[[135 127 134 123 120 124 127 127]
 [117 117 136 125 112 116 129 140]
 [133 139 139 124 123 139 142 123]
 [120 117 122 124 116 124 124 131]
 [127 122 129 131 123 128 126 126]
 [130 122 130 131 128 135 133 130]
 [130 128 123 136 135 135 133 122]
 [134 126 129 127 123 130 123 128]
 [114 121 116 112 119 122 128 131]
 [129 149 123 128 135 110 122 126]
 [123 130 137 136 123 117 119 123]
 [125 128 134 128 125 120 125 123]]
|
[[127 134 123 120 124 127 127 135]
 [117 136 125 112 116 129 140 117]
 [139 139 124 123 139 142 123 133]
 [117 122 124 116 124 124 131 120]
 [122 129 131 123 128 126 126 127]
 [122 130 131 128 135 133 130 130]
 [128 123 136 135 135 133 122 130]
 [126 129 127 123 130 123 128 134]
 [121 116 112 119 122 128 131 114]
 [149 123 128 135 110 122 126 129]
 [130 137 136 123 117 119 123 123]
 [128 134 128 125 120 125 123 125]]

[[150 108]
 [127 116]
 [131 123]
 [124 139]
 [129 134]
 [122 133]
 [114 136]
 [126 126]
 [121 122]
 [122 133]
 [119 118]]
|
[[108 150]
 [116 127]
 [123 131]
 [139 124]
 [134 129]
 [133 122]
 [136 114]
 [126 126]
 [122 121]
 [133 122]
 [118 119]]

[[115 136 129 130 119 124 121 151 122 129 128 137 129 129 144]
 [126 111 140 138 128 102 127 114 131 134 131 136 132 135 118]]
|
[[136 129 130 119 124 121 151 122 129 128 137 129 129 144 115]
 [111 140 138 128 102 127 114 131 134 131 136 132 135 118 126]]

[[126 111 130 150 122 124 131 116 132 139 130 128 132]
 [129 151 135 125 130 129 133 126 134 100 131 128 130]
 [135 131 118 154 141 136 122 102 122 130 126 134 129]
 [132 153 118 128 135 134 119 109 119 106 124 129 123]]
|
[[111 130 150 122 124 131 116 132 139 130 128 132 126]
 [151 135 125 130 129 133 126 134 100 131 128 130 129]
 [131 118 154 141 136 122 102 122 130 126 134 129 135]
 [153 118 128 135 134 119 109 119 106 124 129 123 132]]

[[130 124 122 122 120 132 141]
 [120 133 140 127 126 121 137]
 [138 123 122 130 123 126 136]
 [122 132 112 142 116 135 120]
 [119 124 135 154 124 126 123]
 [148 133 128 132 137 131 148]
 [139 134 137 121 128 136 119]
 [129 134 138 133 137 131 130]]
|
[[124 122 122 120 132 141 130]
 [133 140 127 126 121 137 120]
 [123 122 130 123 126 136 138]
 [132 112 142 116 135 120 122]
 [124 135 154 124 126 123 119]
 [133 128 132 137 131 148 148]
 [134 137 121 128 136 119 139]
 [134 138 133 137 131 130 129]]

[[131 132 129 136 147 136 150 141 132 129 139 138 131 129]
 [125 126 127 121 111 120 111 116 126 126 121 123 123 127]
 [130 141 126 124 144 140 143 130 141 133 130 136 127 125]
 [123 128 127 115 114 124 105 111 128 129 113 119 123 126]
 [117 101 111 121 112 105 129 120 105 109 132 132 109 112]]
|
[[132 129 136 147 136 150 141 132 129 139 138 131 129 131]
 [126 127 121 111 120 111 116 126 126 121 123 123 127 125]
 [141 126 124 144 140 143 130 141 133 130 136 127 125 130]
 [128 127 115 114 124 105 111 128 129 113 119 123 126 123]
 [101 111 121 112 105 129 120 105 109 132 132 109 112 117]]

[[111 123 118 126 126 137 122 123 126 133]
 [131 142 123 134 122 140 129 123 138 122]
 [135 113 126 132 131 114 132 128 128 127]
 [134 139 132 123 136 129 134 125 105 133]
 [134 131 122 128 119 124 123 139 157 121]
 [128 122 134 116 130 105 125 143 131 128]
 [119 116 128 149 126 147 123 117 133 144]]
|
[[123 118 126 126 137 122 123 126 133 111]
 [142 123 134 122 140 129 123 138 122 131]
 [113 126 132 131 114 132 128 128 127 135]
 [139 132 123 136 129 134 125 105 133 134]
 [131 122 128 119 124 123 139 157 121 134]
 [122 134 116 130 105 125 143 131 128 128]
 [116 128 149 126 147 123 117 133 144 119]]
---
[[141 120 116 128 123 124 130]
 [101 135 157 116 131 139 122]]
|
[[141 120 116 128 123 124 130]]

[[124 119 117 120 112 133 152 139 146]
 [128 126 120 124 117 137 124 131 133]
 [124 122 124 121 139 133 144 137 139]
 [134 122 149 134 146 106 133 114 113]]
|
[[124 119 117 120 112 133 152 139 146]
 [124 122 124 121 139 133 144 137 139]]

[[ 99 128 127]
 [122 128 127]
 [126 126 127]]
|
[[ 99 128 127]
 [126 126 127]]

[[142 123]
 [128 128]
 [128 128]
 [151 133]
 [128 128]
 [134 120]
 [142 113]
 [126 111]
 [137 116]]
|
[[142 123]
 [128 128]
 [128 128]
 [142 113]
 [137 116]]

[[131 115 144]
 [134 107 134]
 [143 114 137]
 [147 117 148]
 [134 120 157]
 [123 122 145]]
|
[[131 115 144]
 [143 114 137]
 [134 120 157]]

[[126 126 116 130 120 132 127 128]
 [145 114 135 114 134 125 132 114]
 [115 138 119 140 126 131 129 138]
 [134 121 149 126 116 104 123 115]
 [116 136 135 141 104 112 115 131]
 [135 124 139 122 142 123 134 123]
 [128 130 110 125 144 151 136 136]
 [141 120 134 115 139 132 131 121]
 [102 152 106 148 146 152 136 155]
 [139 121 119 116 145 146 136 127]
 [119 134 128 137 109 120 119 131]]
|
[[126 126 116 130 120 132 127 128]
 [115 138 119 140 126 131 129 138]
 [116 136 135 141 104 112 115 131]
 [128 130 110 125 144 151 136 136]
 [102 152 106 148 146 152 136 155]
 [119 134 128 137 109 120 119 131]]

[[115 130]
 [154 132]
 [121 129]
 [141 122]
 [131 125]]
|
[[115 130]
 [121 129]
 [131 125]]
